Table B holds the same points as the rows below and some others, measured another way and shuffled. Each row below is followed by which row of B it is.
B:
0: 50; -56; -202; -218; -35; 276; 51; -286; 241; -95; 199; -120; 191; 218; 99; 93; 255; -250; 149; 193; 72; 273; 184; -322; -90; -75
1: -101; -67; 5; -92; -23; 113; 197; -272; -84; 99; -26; -174; 36; 118; -128; 102; 156; -417; -48; 144; -166; 18; 276; -163; -188; 12
2: -349; -151; -133; -92; 103; -96; -110; -29; 38; -245; -180; 84; 34; -169; 107; -53; -309; 170; -82; -283; 136; -194; -55; 74; -80; 29
3: 100; 171; 67; 370; 316; -372; 268; -323; 404; 223; -62; 274; -275; -166; -5; -490; -164; 743; 77; -356; 55; 115; -598; 666; 491; 151
4: -376; -140; -71; -300; 122; -84; -72; -119; -53; -97; -245; 62; 135; -50; -11; 212; -129; -130; -8; -5; -58; -198; 211; -199; -292; -98
5: 62; -226; -18; 105; 135; 192; 16; -130; 219; -223; -38; -98; 13; -40; -95; -81; 45; -230; -149; 6; 62; -103; -3; -43; -81; 107
6: -3; 102; 5; 203; 132; -218; 108; -188; 212; 95; -145; -20; -146; -96; -17; -265; -98; 436; 68; -180; 9; 84; -326; 384; 222; 101
7: 41; 46; -47; -149; -77; 138; 70; -126; 252; 162; 122; -205; 223; 196; -22; 85; 302; -97; 115; 282; -211; 273; 74; -298; -118; -126
8: 315; -7; -115; 374; 110; 135; -133; -3; 213; -248; -283; -356; -84; -75; 50; -295; -47; 278; 100; -142; 254; 110; -239; 328; 351; 205
9: -192; -42; 40; -147; -20; 27; 21; 37; -118; 194; -209; -205; 197; 52; -102; 178; 58; -221; -48; 147; -328; -72; 252; -248; -221; -107
10: -244; -184; -63; -121; -37; 114; 11; -42; -78; -71; -92; -214; 147; -26; -13; 125; -23; -275; -108; 84; -104; -91; 198; -231; -252; -67
11: -55; 7; -38; 17; 63; 1; 158; -199; 24; 132; -68; -82; 32; 21; 12; -38; 17; -4; 42; -2; -77; 80; 40; 23; 52; -26
12: -62; -26; -109; -34; 8; 11; -143; -177; 213; -331; -147; -124; -113; 36; -78; -96; -4; 41; 38; -126; 192; -2; -61; 126; -116; 232
13: 173; -89; 11; -6; 58; 311; -25; -35; -60; 4; -257; -307; 129; 167; -155; 120; 223; -500; -8; 161; -138; -55; 390; -227; -82; 70
14: -1; -36; 82; 120; 9; -12; 117; -135; 166; 64; -58; -220; -38; -11; -191; -92; 107; -47; -82; 100; -171; 20; -104; 52; -99; 77
15: -5; -103; -104; 126; 248; 37; -69; 31; 90; -105; -252; 66; 76; -137; 148; -157; -228; 213; -11; -282; 131; -110; -74; 146; 256; 22
16: -168; -2; -19; -136; -72; -26; 214; -378; -37; 111; -12; -264; -4; 93; -125; 147; 172; -258; 66; 271; -171; 137; 156; -133; -269; -51
17: 478; 106; 27; 387; 137; 117; -48; -155; 258; -116; -325; -350; -226; 81; -202; -297; 175; 95; 135; -60; 130; 123; -155; 396; 306; 358
18: -193; -216; -98; 165; 61; 64; 45; 100; 34; -88; -34; -70; 113; -232; 173; -184; -285; 144; -219; -236; 38; -114; -147; 61; 112; -57
19: -154; 8; -42; 48; 205; -185; -128; 44; 135; -75; -319; 143; -17; -143; 48; -175; -280; 419; 3; -361; 70; -162; -182; 265; 153; 91
20: 298; 19; 52; 404; 155; -25; 116; -180; 545; -30; 43; -94; -154; -80; -100; -416; 91; 387; -8; -75; 58; 174; -523; 366; 275; 184
21: -152; 138; 283; -36; 13; -355; 170; -196; 124; 398; -236; -257; -50; 13; -442; 111; 225; 48; 21; 366; -562; 14; -121; 12; -357; -29
22: -41; -65; -46; 245; 62; -99; 61; -107; 234; -98; -61; -182; -82; -194; 21; -259; -133; 345; -46; -99; 71; 65; -375; 271; 111; 53
23: -297; 86; 65; -218; 98; -362; -246; -140; 169; -189; -453; 21; -155; -11; -306; 62; -65; 206; 80; -104; -53; -214; -72; 179; -363; 227
24: -209; 156; 150; -521; -18; -197; -276; 150; 226; 274; -343; -146; 363; 215; -320; 441; 324; -8; 185; 456; -606; -5; 205; -512; -577; -197
25: -23; 82; -76; 317; 154; -183; 90; -70; 188; 40; -120; 100; -141; -181; 168; -442; -306; 649; 12; -480; 160; 55; -423; 539; 469; 134
26: 110; -74; -155; -5; 86; 182; 3; -82; 390; -54; 141; -23; 211; 37; 172; -99; 86; 143; 80; 34; 70; 215; -121; -139; 136; -105
27: -12; -50; -33; 78; 120; -26; -87; 76; 346; -56; -67; 28; 101; -86; 36; -181; -77; 325; -35; -145; -15; -4; -258; 67; 93; 16
28: -120; -80; -10; 1; 57; -27; 165; -197; 65; 91; -37; -140; 62; -52; -38; 17; 20; -44; -20; 125; -135; 38; -20; -62; -88; -92
29: 128; 145; -62; 86; 151; -90; -284; 2; 157; -198; -507; -143; -117; 26; -69; -156; -67; 338; 194; -243; 161; -24; -95; 337; 182; 275
30: 18; -229; -91; 224; 45; 209; 285; -286; 104; -78; 188; -169; -13; -90; 75; -180; -7; -186; -150; 3; 98; 86; -74; 28; 87; -2
31: 11; -259; 32; 75; -24; 333; 118; -9; -3; -16; 14; -286; 150; 28; -128; 25; 144; -535; -260; 150; -185; -108; 228; -274; -183; 9
32: -275; -225; -151; 25; 155; 13; 36; -48; 19; -172; -54; 137; 72; -209; 208; -132; -337; 114; -154; -319; 163; -168; -59; 70; 84; -34
33: 158; 2; 106; 226; 116; 11; 343; -385; 143; 208; 8; -150; -132; 35; -202; -146; 186; -144; -25; 126; -146; 111; -69; 153; 74; 89
34: -133; -182; -58; -36; -53; 191; -51; -19; -10; -203; -100; -229; 58; 13; -83; 26; 9; -323; -161; -19; -12; -122; 179; -133; -219; 108
35: 37; 50; 92; 129; 35; -175; -69; -149; 340; -113; -227; -275; -160; -42; -289; -130; 103; 222; 39; 91; -78; 33; -312; 228; -153; 194
36: 45; -83; 30; -194; 148; 98; -34; 69; 355; 220; -8; -53; 435; 67; -20; 202; 241; -30; 79; 386; -360; 109; 42; -488; -151; -330
37: -18; -242; -101; 55; 52; 225; -121; 22; 141; -321; -111; -205; 94; -63; 0; -49; -37; -170; -129; -30; 111; -111; 29; -100; -92; 71
38: 161; -102; -7; 94; 110; 152; 157; -139; 375; 108; 158; -107; 174; 21; -2; -72; 195; -13; -5; 212; -135; 188; -131; -163; 42; -132
39: -49; 221; -13; -196; 133; -219; -255; -196; 77; -129; -548; -31; -164; 154; -223; 62; 33; 144; 273; -132; 49; -67; 119; 217; -105; 286
40: -347; -152; -158; -34; -29; -32; -136; 113; 1; -221; -143; -125; 109; -182; 157; -64; -301; 206; -108; -214; 86; -113; -90; 16; -77; -29
41: -98; -127; 18; 102; 59; -2; -73; 15; 145; -180; -181; -117; -35; -99; -134; -125; -84; 16; -164; -131; -12; -171; -106; 103; -110; 151
42: -19; -95; -151; -288; 66; 207; -93; -190; 229; -173; -1; -59; 205; 166; 21; 184; 188; -248; 131; 178; 44; 94; 222; -352; -206; -69
43: 246; 146; -25; 48; -18; 96; -84; -153; 72; -11; -318; -470; -34; 189; -169; 27; 262; -82; 247; 201; -49; 199; 117; 42; 9; 153
44: -113; -211; -158; -142; 25; 235; -209; -34; 97; -415; -135; -124; 94; 35; -3; 59; -21; -272; -69; -74; 176; -136; 198; -180; -217; 115
45: -282; -202; -230; -271; -107; 203; -67; -347; -113; -467; -68; -247; -29; 97; -29; 185; 19; -517; -13; 46; 244; -60; 358; -202; -413; 135
46: 65; -187; -131; -215; 147; 313; -2; -373; 211; -296; 34; 46; 65; 202; -73; 127; 223; -530; 38; 92; 172; -12; 330; -272; -202; 103
47: -176; -93; -65; -15; 29; 7; 153; -195; -33; 46; -37; -128; 59; -53; 44; 12; -52; -75; -37; 26; -65; 26; 47; -44; -53; -76
48: -497; 52; -349; -426; -246; -75; -339; 79; 20; -292; -107; -170; 207; 43; 281; 127; -203; 321; 184; -143; 163; 137; 55; -172; -230; -77
49: -146; 13; 43; -87; -78; -63; 254; -362; -7; 199; -3; -325; 7; 72; -180; 137; 210; -230; 50; 356; -266; 157; 87; -134; -283; -85
50: -47; -17; -23; -178; 35; 20; 42; -123; 290; 139; 49; -112; 243; 80; -32; 134; 207; 1; 103; 308; -230; 183; -7; -303; -179; -209
51: 80; 100; 44; -201; 15; 97; -45; -297; -65; -6; -351; -302; -51; 302; -340; 236; 341; -502; 172; 242; -148; 6; 447; -134; -294; 195
52: -57; 59; -159; -240; -140; 207; -283; -10; -215; -223; -413; -408; 51; 255; -81; 197; 104; -360; 152; -10; 56; -22; 484; -151; -204; 207
53: -124; -45; -1; 124; 149; -221; -156; 24; 317; -198; -250; -8; -78; -201; -68; -210; -203; 461; -44; -215; 62; -120; -386; 286; 1; 131
54: -77; 121; 29; 49; -4; -120; 253; -290; 33; 252; -27; -99; -93; 52; -81; -106; 61; 69; 45; -15; -157; 142; -43; 161; 49; 52
55: -225; -205; 2; -26; 29; 83; 79; 31; -39; 40; -60; -102; 175; -88; -14; 40; -76; -192; -204; 13; -183; -153; 110; -185; -158; -96
56: 40; -380; -39; -43; 217; 372; -76; 109; 215; -181; -13; 11; 333; -43; 17; 81; 45; -399; -221; 80; -54; -207; 189; -416; -125; -119
57: -217; -336; -137; 82; 70; 156; -229; 379; 136; -286; -115; -98; 296; -285; 221; -109; -332; 175; -265; -212; 56; -223; -148; -136; 2; -120
58: -11; -248; -61; -88; -1; 353; -51; -56; 41; -235; -52; -210; 133; 92; -107; 106; 139; -561; -155; 95; -12; -125; 317; -309; -256; 83
59: -84; -12; -28; 7; 4; -43; 190; -383; 89; 8; -4; -178; -96; 25; -103; -29; 94; -88; 43; 107; -26; 118; -31; 66; -112; 53
60: -171; -11; -74; -96; -18; -65; -247; -10; 190; -297; -238; -124; -40; -7; -98; -46; -67; 138; 7; -138; 88; -88; -75; 85; -192; 193
61: -62; 16; 105; 156; 60; -218; 218; -276; 210; 148; -60; -191; -121; -95; -195; -121; 59; 170; -11; 139; -190; 87; -288; 189; -75; 20
62: -118; -68; -126; 213; 215; -172; 27; -149; 213; -181; -122; 136; -131; -245; 164; -331; -342; 505; -20; -401; 276; -45; -381; 418; 281; 101
63: -102; -187; 2; 58; 96; 27; 84; -143; 129; -65; -51; -146; 50; -106; -75; -15; -5; -101; -118; 96; -74; -59; -62; -62; -143; -41
64: -135; -171; -229; -51; 24; 143; -379; 239; 244; -470; -167; -72; 166; -100; 193; -111; -231; 243; -52; -284; 266; -105; -106; -37; -4; 74
65: -99; -52; -64; 185; 129; -106; 82; -117; 183; -60; -66; 31; -82; -169; 75; -274; -210; 332; -62; -271; 113; -15; -284; 294; 183; 78
66: -215; -13; -59; -103; -110; -9; 241; -320; -64; 130; 59; -235; 23; 59; -34; 75; 98; -192; 20; 171; -146; 153; 115; -105; -188; -70
67: -353; -93; -114; -268; -31; -32; -66; -153; -74; -160; -169; -113; 64; 12; -23; 169; -72; -163; -4; 7; -6; -92; 205; -156; -321; -2
68: -43; -215; -14; 93; 102; 111; -11; -51; 169; -195; -85; -131; 38; -103; -69; -68; -34; -115; -156; -14; 16; -128; -50; -30; -106; 58
69: -28; -99; 5; -1; 117; 11; 37; -280; 190; -165; -106; -65; -87; 11; -180; -30; 73; -156; -28; 32; 28; -61; -1; 39; -166; 141
70: 102; 4; -104; 17; 67; 140; -216; 27; 23; -198; -383; -263; 36; 66; -18; -16; 3; -36; 108; -79; 103; -20; 146; 40; 62; 155

-217; -185; -148; -299; -159; 57; 185; -132; -103; -423; -89; 94; 139; 168; -47; -98; 272; -119; 205; -252; 119; 33; 183; 29; 227; 292; 15; 3; 159; -17 : 55
-45; -72; 133; 124; 165; 145; 79; -107; 44; 28; -1; 92; -41; -136; -27; -207; 47; -15; 17; 151; -33; 8; -108; -54; -22; -25; -133; -40; -136; 97 : 19
-38; 64; 177; 1; -23; -213; -41; 37; -118; 82; 257; -207; -4; 37; 83; 379; 4; 117; -72; -215; -73; -7; 216; -22; -65; 82; -279; -57; 126; 107 : 0
-89; 58; 25; 40; 115; 125; 23; 123; 143; 79; -48; 43; -72; -122; 209; -125; -90; -117; -98; 221; 211; -54; -217; -71; -148; -189; 95; 107; -300; 0 : 41
-24; 202; 99; -90; -24; -9; -83; 134; -80; 120; 123; 64; 25; -100; 137; 159; -77; -3; -80; -113; 161; -30; -41; 28; -288; -105; 40; 121; -146; -88 : 63
-88; -47; 207; 214; 85; 74; -47; 33; 90; 250; 7; -42; -89; -143; 195; -55; -8; 196; -300; 36; 140; 7; -2; -208; -191; -127; -159; -8; -33; 26 : 26
-381; -293; -298; -313; -236; -87; 139; -49; 2; -614; -123; -20; 228; 198; 77; -114; 252; -68; 201; -319; 309; -19; 45; -43; 333; 194; 46; 6; 111; 115 : 57
54; 217; 217; 96; 109; 204; -34; -4; -16; 400; 79; 178; -165; -220; 113; -104; -21; 27; -128; 125; 54; 8; -12; -90; -362; -154; -12; 55; -151; -139 : 33
122; 82; 205; 100; 245; 153; 36; 20; 65; 263; 35; 117; -103; -198; 153; -130; -9; -57; -166; 253; 90; 5; -76; -39; -175; -124; -21; 61; -263; -85 : 59
24; -79; 161; -83; 48; 170; 233; -282; -182; -34; 45; 97; -78; 85; -199; -43; 271; -87; 170; -60; -283; 104; 391; 39; 139; 384; -235; -123; 259; -37 : 3
62; -24; 153; 66; 220; 180; 50; 8; 41; 99; -75; 171; 18; -196; 86; -227; 8; -35; -165; 142; 173; 5; -151; -7; -160; -98; 21; 85; -240; -105 : 49
-90; -143; -147; -325; -46; -188; 127; -57; -99; -433; 48; -5; 230; 110; 65; 5; 236; -118; 177; -277; 193; -4; 117; 84; 273; 199; -14; 1; 27; 27 : 40
-414; -80; -157; -215; -334; 76; 137; -48; -85; -279; -71; -77; -39; 260; -15; 91; 137; -61; 182; -290; 27; 6; 260; -97; 86; 258; -33; -17; 330; 58 : 56
-50; 84; 52; -147; -91; -111; -139; 51; -66; -32; 191; 124; 148; -122; 177; 81; 88; 115; -19; -218; 276; -20; -40; -8; -136; -113; 3; 80; -172; -17 : 18
-42; -189; -12; -164; 86; 61; 247; -163; -75; -308; -55; 57; 78; 95; -98; -124; 213; -189; 171; -37; -49; 41; 146; 83; 261; 285; -93; -40; 64; 23 : 16
-67; 197; -9; -105; 62; -178; -11; 231; -73; -41; 107; -160; 60; -23; 103; 258; -227; -151; 2; -108; 95; -112; -157; 106; -201; -108; 22; 101; -151; 37 : 35
77; 275; 190; 76; 170; 143; -1; 136; 31; 416; 70; 31; -213; -160; 201; 45; -145; -99; -183; 222; 63; -29; -33; -51; -359; -172; 35; 108; -208; -140 : 69
-73; -86; 103; 59; 97; 163; 88; -95; 57; -40; 1; 104; -41; -72; -7; -152; 78; -61; 44; 171; -22; 19; -67; -36; 40; 23; -96; -14; -145; 96 : 1
23; 114; 95; -172; -36; -131; -11; -21; -161; -28; 243; 21; 74; -5; 34; 219; 101; -6; 95; -209; 5; 2; 156; 78; -35; 90; -116; 5; -2; -3 : 65
-66; -158; -24; -156; 47; 23; 228; -220; -120; -263; -1; 38; 51; 86; -121; -134; 249; -125; 227; -111; -98; 40; 205; 45; 246; 291; -152; -100; 159; 42 : 6
-146; 1; -43; -220; -110; -129; 5; -50; -219; -262; 82; 43; 209; 3; -82; 55; 87; 34; 155; -427; 88; -25; 36; 80; -43; 102; -70; -2; 107; 5 : 9
16; -114; -11; -275; 17; -66; 176; -141; -167; -283; 52; 61; 148; 96; -40; 5; 271; -114; 149; -222; 29; 47; 256; 110; 221; 296; -89; -25; 118; -53 : 66
-39; 144; 79; 100; 148; 28; -15; 148; 151; 257; 63; -61; -153; -141; 297; -25; -113; -66; -155; 248; 167; -63; -138; -130; -194; -234; 19; 74; -266; 17 : 44
76; 62; 217; 124; 166; 136; -30; -75; -3; 285; 64; 180; -59; -256; 103; -212; 63; 114; -147; 74; 104; 24; -43; -101; -236; -137; -86; 2; -151; -88 : 11
-220; 233; -53; -94; -157; -207; -110; 7; -169; -8; 254; -74; 33; -64; -1; 144; -49; 89; 237; -332; -1; -87; -39; -46; -201; -101; -128; -54; 59; 139 : 13
3; 185; 232; 123; 78; -57; -74; 121; -53; 329; 161; -133; -113; -104; 143; 239; -137; 101; -216; -54; -5; -25; 59; -74; -316; -99; -172; 14; -1; -5 : 42
-139; -145; 29; -35; -26; 111; 81; -101; 100; -164; 49; 90; -15; 16; 78; -84; 191; -51; 99; 140; 51; 27; 18; -69; 201; 76; -83; -12; -142; 148 : 30
-259; 8; -187; -259; -172; -80; 152; -5; -57; -259; 42; -130; -20; 212; 73; 124; 113; -184; 233; -167; 32; -30; 196; -22; 160; 193; -14; -14; 161; 73 : 58
-158; 168; -1; -42; -82; 63; -111; 145; 55; 153; 34; 96; -41; -140; 274; -38; -48; 47; -116; -26; 331; -51; -138; -133; -302; -245; 129; 137; -207; -66 : 31
-223; -49; -113; -203; -123; -67; 175; -30; -89; -238; 12; -156; -18; 214; 18; 130; 117; -135; 161; -202; -27; -8; 252; -15; 156; 253; -91; -41; 244; 64 : 20
-415; -357; -1; 62; -139; 160; 133; -85; -42; -349; -256; -72; 91; 133; -179; -99; 41; 108; -35; -284; 2; 18; 18; -98; 58; 216; -178; -63; 304; 156 : 36
-302; -126; -176; 57; 41; -149; 44; -109; 126; -279; 78; -102; 49; -85; 42; -274; 63; -4; 289; 53; 54; -91; -271; -147; 221; -129; -168; -142; -148; 390 : 8
-345; -361; -104; -41; 26; 86; 281; -14; -111; -509; -388; -167; 175; 186; -255; -123; -61; -123; -3; -313; -9; -29; -49; 62; 96; 292; -93; -25; 326; 75 : 24
